Below are the code and all the weights of a small trained network. Each question names an input and a target symbol and asks about switching units off, where a switched-off unit gives its printed mean instead of its output.

import numpy as np


def w(rows, s, z=0):
    codes = np.array(rows[::2]) - 128.0
    scale = np.full(codes.shape[1], s)
    scale[-1] = z or s
    return codes * scale


def norm(h):
    return h / np.sqrt((h * h).mean(-1, keepdims=True) + 1e-5)


def f(y):
    return np.maximum(y, 0)


def softmax(a):
    e = np.exp(a - a.max(-1, keepdims=True))
    return e / e.sum(-1, keepdims=True)


def log_softmax(a):
    a = a - a.max(-1, keepdims=True)
    return a - np.log(np.exp(a).sum(-1, keepdims=True))


def net(x, mask):
    ids = ['ΘΞΠαβγεζηλμστφω'.index(c) for c in x.split()]
    T = len(ids)
    res = E[ids] + P[:T]
    r = norm(res)
    for j in range(3):
        rows = slice(3 * j, 3 * j + 3)
        q, k, v = (r @ M[0][rows].T for M in (Q, K, V))
        z = softmax(np.where(np.tri(T) > 0, q @ k.T / 3**0.5, -1e9)) @ v
        o = O[0][rows]
        res = res + np.where(mask[j], z, o[:, -1]) @ o[:, :-1]
    y = f(norm(res) @ A[0][:, :-1].T + A[0][:, -1])
    res = res + np.where(mask[3:7], y, B[0][:, -1]) @ B[0][:, :-1]
    return log_softmax(norm(res)[-1] @ U[:, :-1].T + U[:, -1])


Q, K, V, O, A, B = {}, {}, {}, {}, {}, {}
E = w([
[198,75,88,102],'Θ',
[180,103,101,193],'Ξ',
[162,50,62,108],'Π',
[177,103,78,121],'α',
[150,47,101,93],'β',
[192,44,119,142],'γ',
[178,49,79,91],'ε',
[184,45,79,97],'ζ',
[187,47,80,93],'η',
[200,159,99,150],'λ',
[168,49,98,90],'μ',
[181,26,93,70],'σ',
[206,71,97,88],'τ',
[203,56,127,122],'φ',
[177,3,116,89],'ω',
],0.00051)
P = w([
[112,144,134,125],'0',
[177,54,35,2],'1',
[79,21,208,174],'2',
[118,127,118,174],'3',
[213,112,84,68],'4',
[149,98,180,127],'5',
[118,134,124,151],'6',
[211,62,71,59],'7',
[150,105,172,141],'8',
[115,141,126,141],'9',
[159,52,87,28],'10',
[134,106,153,176],'11',
[115,155,113,163],'12',
[187,51,64,39],'13',
],0.0035)
Q[0] = w([
[236,23,252,10],'h0',
[4,187,19,245],'h0',
[245,67,217,16],'h0',
[148,61,203,45],'h1',
[127,40,238,29],'h1',
[72,88,231,58],'h1',
[183,12,239,240],'h2',
[69,241,44,5],'h2',
[215,29,246,3],'h2',
],0.0036)
K[0] = w([
[209,6,51,251],'h0',
[36,252,164,26],'h0',
[205,16,102,228],'h0',
[218,20,52,138],'h1',
[194,11,53,122],'h1',
[224,21,105,91],'h1',
[99,220,17,247],'h2',
[238,27,248,18],'h2',
[255,40,85,237],'h2',
],0.0036)
V[0] = w([
[100,192,4,223],'h0',
[102,70,5,89],'h0',
[60,202,212,116],'h0',
[203,59,138,19],'h1',
[111,178,82,190],'h1',
[75,136,206,224],'h1',
[234,183,188,132],'h2',
[69,71,240,136],'h2',
[29,29,95,104],'h2',
],0.0034)
O[0] = w([
[11,9,204,170,93],'h0',
[37,98,122,51,198],'h0',
[100,219,159,223,100],'h0',
[108,218,62,205,251],'h1',
[124,46,132,70,68],'h1',
[160,121,210,55,29],'h1',
[124,96,20,226,66],'h2',
[254,135,63,84,105],'h2',
[145,115,219,7,200],'h2',
],0.0033,0.0015)
A[0] = w([
[186,113,216,28,62],'n0',
[254,46,68,128,86],'n1',
[216,168,20,2,164],'n2',
[140,255,2,180,2],'n3',
],0.0032,0.0019)
B[0] = w([
[56,188,121,37,166],'n0',
[251,123,5,44,203],'n1',
[227,13,112,166,252],'n2',
[40,98,4,138,162],'n3',
],0.0033,0.003)
U = w([
[154,244,245,30,4],'Θ',
[217,245,45,238,84],'Ξ',
[246,6,4,10,220],'Π',
[29,222,214,14,4],'α',
[98,223,212,8,4],'β',
[14,125,249,16,9],'γ',
[17,41,244,17,22],'ε',
[9,234,243,244,149],'ζ',
[16,249,239,17,36],'η',
[13,239,250,15,47],'λ',
[219,241,222,11,4],'μ',
[23,248,6,252,252],'σ',
[8,7,246,233,49],'τ',
[254,9,5,30,252],'φ',
[14,7,240,250,227],'ω',
],0.0036,0.0035)

Each question gives the input, a string of symbols that net reads in full, and the target symbol t.
The units are the heads (3 rows each of Q, K, V and O) and the neurons (one row each of A and B). Each row of codes is followed by its name. A weight is (code - 128) times the scale printed after its matrix; where a second scale follows, it is the last column's (O, A, B and U).
mask holds one flag per unit, heads first, then neurons. A switched-off unit (its flag False) gives its mean, the last column of its rows in O or B, instead of its output. The means were averaged over made-up inputs and are rounded, as every weight is.
A unit's drop is (log p(t) with every unit on - log p(t) with that unit switched off) / (log p(t) with every unit on - log p(t) with every unit switched off).
The circuit of an input: a set's keep is (log p(t) with only the set's units on - log p(t) with every unit switched off) / (log p(t) with every unit on - log p(t) with every unit switched off). Starting from all 7 units, units are removed one at a time, each time the one whose removal leaves the highest keep (on an exact tie, the one counted first), for as long as the keep stays at least 0.8.
circuit, biggest first: the units of the circuit, biggest drop first
unit that matters most: the unit with the biggest drop
heads that matter: for each layer, one digit per head in row order, 1 if its drop is at least 0.15 and else 0, layers parted by /
drop of u: that unit's drop, to one decimal
input τ σ τ ω, target σ: circuit, biggest first -> (h0; n2)
input α φ τ τ β τ α τ ζ τ φ Ξ, target ω: heads that matter -> 001
input λ Θ Θ τ μ τ, target ω: heads that matter -> 111
input ε ε η τ Θ τ Θ Ξ η τ Θ Π, target ω: circuit, biggest first -> (h2; n1)
input τ τ φ η ε η β, target σ: circuit, biggest first -> (h0; n3)
input τ τ μ η β τ τ λ Θ ω, target σ: circuit, biggest first -> (h0; n1)
input Θ τ η λ ε α, target σ: circuit, biggest first -> (h1; n2)
input τ λ Π Ξ Ξ τ λ, target σ: circuit, biggest first -> (h0; n3)
input μ τ τ σ ω ε ω λ Π τ τ μ, target ω: heads that matter -> 101
input φ Θ Ξ τ η λ, target ω: heads that matter -> 110
input λ Ξ η τ η τ τ γ σ η Θ Ξ σ, target ω: circuit, biggest first -> (h0; h1; h2)
input τ ε Θ τ μ τ τ Θ σ Ξ, target σ: heads that matter -> 101
input τ τ Θ τ, target σ: heads that matter -> 100
input τ ε τ σ, target σ: circuit, biggest first -> (h0; n2)
input τ τ τ τ τ τ τ Θ ζ, target ω: heads that matter -> 111
input τ τ τ μ λ φ ε, target σ: circuit, biggest first -> (h0; n3)
input τ φ τ μ τ τ λ λ Θ, target σ: circuit, biggest first -> (h1; n2)
input λ Θ τ γ, target ω: heads that matter -> 110
input λ τ τ α, target ω: circuit, biggest first -> (h0; h1)
input τ τ τ Θ, target σ: heads that matter -> 100
input ε τ τ τ τ α τ φ Θ τ ω τ, target ω: unit that matters most -> h2
input ω Π η τ τ φ, target ω: drop of h2 -> 0.9
